Below are the code and all the weights of a small trained network. Each question names an input and a class and asks about switching units off, where a switched-off unit gives its printed mean instead of its output.

import numpy as np


def w(rows, s, z=0):
    codes = np.array(rows[::2]) - 128.0
    scale = np.full(codes.shape[1], s)
    scale[-1] = z or s
    return codes * scale


def f(y):
    return y / 2 * (1 + np.tanh(0.7978845608 * (y + 0.044715 * y**3)))


def log_softmax(a):
    a = a - a.max(-1, keepdims=True)
    return a - np.log(np.exp(a).sum(-1, keepdims=True))


def net(x, mask):
    res = np.array(x, float).reshape(1, 6) / 4 @ E
    y = f(res @ A[0][:, :-1].T + A[0][:, -1])
    res = res + np.where(mask, y, B[0][:, -1]) @ B[0][:, :-1]
    return log_softmax(res[-1] @ U[:, :-1].T + U[:, -1])


A, B = {}, {}
E = w([
[167,108,29,212,128,135,134,120,71,116,128,172],'x0',
[120,137,119,119,132,119,134,126,125,129,123,135],'x1',
[108,167,113,137,99,149,72,117,140,64,45,95],'x2',
[130,130,131,132,128,121,131,122,125,131,123,125],'x3',
[135,122,123,129,125,128,129,121,137,132,126,119],'x4',
[125,83,126,145,155,53,145,250,135,94,103,99],'x5',
],0.013)
A[0] = w([
[153,140,118,134,99,181,143,45,96,194,189,200,254],'n1',
[111,74,130,133,160,45,144,253,177,67,72,68,203],'n2',
[90,201,175,69,87,147,81,118,202,88,74,64,147],'n3',
[134,129,51,183,87,152,91,113,72,60,35,132,72],'n4',
[94,182,171,67,110,128,70,131,202,84,69,65,118],'n5',
[144,131,111,159,118,173,146,63,77,173,148,181,180],'n6',
[110,106,200,75,140,123,191,133,144,193,197,128,194],'n7',
[117,113,219,47,160,108,159,144,148,205,193,121,206],'n8',
[113,118,188,88,138,103,154,131,131,170,176,130,147],'n9',
[154,56,102,175,210,43,177,230,101,91,143,118,140],'n10',
[126,112,205,55,155,102,151,135,156,186,186,131,188],'n11',
[80,223,161,75,60,208,68,44,139,147,119,113,247],'n12',
[143,154,61,195,91,144,95,121,81,61,76,142,86],'n13',
[117,129,135,117,137,77,107,201,172,81,63,66,101],'n14',
[187,68,90,160,148,130,176,131,76,164,181,197,134],'n15',
[153,80,92,164,157,62,166,203,107,128,139,124,111],'n16',
[129,29,100,164,188,48,176,220,102,101,129,121,137],'n17',
[141,155,57,202,94,139,81,117,81,50,58,146,78],'n18',
[193,91,73,165,147,121,181,146,86,174,191,194,121],'n19',
[111,118,155,105,135,64,115,197,165,70,93,53,124],'n20',
],0.0056,0.0035)
B[0] = w([
[218,137,76,85,102,112,89,81,90,143,212,121,214],'n1',
[53,43,177,135,129,131,127,142,110,153,2,137,247],'n2',
[122,141,172,139,65,201,177,69,116,90,103,163,208],'n3',
[128,149,99,96,189,121,84,186,198,176,122,74,190],'n4',
[99,109,203,142,53,180,178,73,79,85,89,170,201],'n5',
[176,129,88,106,131,105,99,105,90,143,180,121,185],'n6',
[167,153,86,107,182,113,91,167,159,166,151,87,196],'n7',
[142,159,106,117,184,105,90,187,189,162,123,78,211],'n8',
[142,142,118,146,170,114,89,145,155,152,130,112,169],'n9',
[138,128,179,231,130,125,184,123,173,102,69,163,225],'n10',
[139,152,105,97,188,125,103,184,182,166,133,80,197],'n11',
[188,217,153,143,98,212,164,84,199,78,159,139,231],'n12',
[139,144,104,115,200,116,92,191,171,173,143,71,183],'n13',
[62,47,151,98,109,119,115,125,84,160,49,116,190],'n14',
[178,112,127,167,80,103,153,74,99,100,161,180,191],'n15',
[146,124,172,196,118,139,169,140,173,101,100,159,188],'n16',
[132,133,186,218,135,131,158,124,175,99,66,174,219],'n17',
[139,162,102,102,190,119,98,181,181,173,113,82,191],'n18',
[178,111,132,178,77,114,155,70,96,85,149,186,193],'n19',
[70,49,149,110,115,113,118,136,86,141,34,133,198],'n20',
],0.0069,0.011)
U = w([
[155,187,83,62,169,140,68,134,164,158,171,72,237],'0',
[147,153,164,166,81,151,198,91,158,45,123,177,182],'1',
[114,106,124,134,211,90,108,194,168,163,104,100,87],'2',
[80,77,150,95,68,139,134,111,39,113,95,131,3],'3',
[158,97,84,123,83,95,116,83,2,136,181,162,85],'4',
],0.0089,0.0022)

Each question gives the input, the list of numbers given to net, and the class t.
The units are the neurons (one row each of A and B). Each row of codes is followed by its name. A weight is (code - 128) times the scale printed after its matrix; where a second scale follows, it is the last column's (A, B and U).
mask holds one flag per neuron, in row order. A switched-off neuron (its flag False) gives its mean, the last column of its row in B, instead of its output. The means were averaged over made-up inputs and are rounded, as every weight is.
A unit's drop is (log p(t) with every unit on - log p(t) with that unit switched off) / (log p(t) with every unit on - log p(t) with every unit switched off).
The circuit of an input: a set's keep is (log p(t) with only the set's units on - log p(t) with every unit switched off) / (log p(t) with every unit on - log p(t) with every unit switched off). Starting from the 12 units with the biggest drops (on a tie, the unit counted first), units are removed one at a time, each time the one whose removal leaves the highest keep (on an exact tie, the one counted first), for as long as the keep stays at least 0.8.
units of the circuit, in order: the units of the circuit, biggest drop first
most important unit: the unit with the biggest drop
top k neurons: the k neurons with the biggest drops, biggest first
drop of u: that unit's drop, to one decimal
input [2,7,0,-8,4,-8], class 4: units of the circuit, in order -> [n1]
input [2,8,0,8,6,7], class 1: top 2 neurons -> [n10, n17]
input [-8,4,0,-7,-1,-6], class 0: top 4 neurons -> [n8, n11, n7, n10]
input [8,4,1,3,-5,-5], class 0: top 3 neurons -> [n4, n18, n13]
input [4,4,1,-5,1,1], class 2: top 3 neurons -> [n12, n3, n5]
input [1,-7,-3,5,-2,6], class 1: top 2 neurons -> [n10, n17]
input [1,4,5,2,3,2], class 2: top 2 neurons -> [n4, n18]
input [1,-4,-8,1,1,-2], class 4: top 2 neurons -> [n19, n15]
input [1,-8,-8,1,-1,6], class 1: top 2 neurons -> [n19, n10]
input [8,-7,2,7,1,4], class 2: top 3 neurons -> [n4, n13, n18]
input [-5,-7,1,6,6,7], class 3: drop of n20 -> 0.1
input [8,7,3,3,1,1], class 2: drop of n7 -> 0.0
input [-4,-6,7,-3,-8,1], class 3: drop of n20 -> 0.2
input [0,7,-4,8,3,-6], class 0: most important unit -> n5
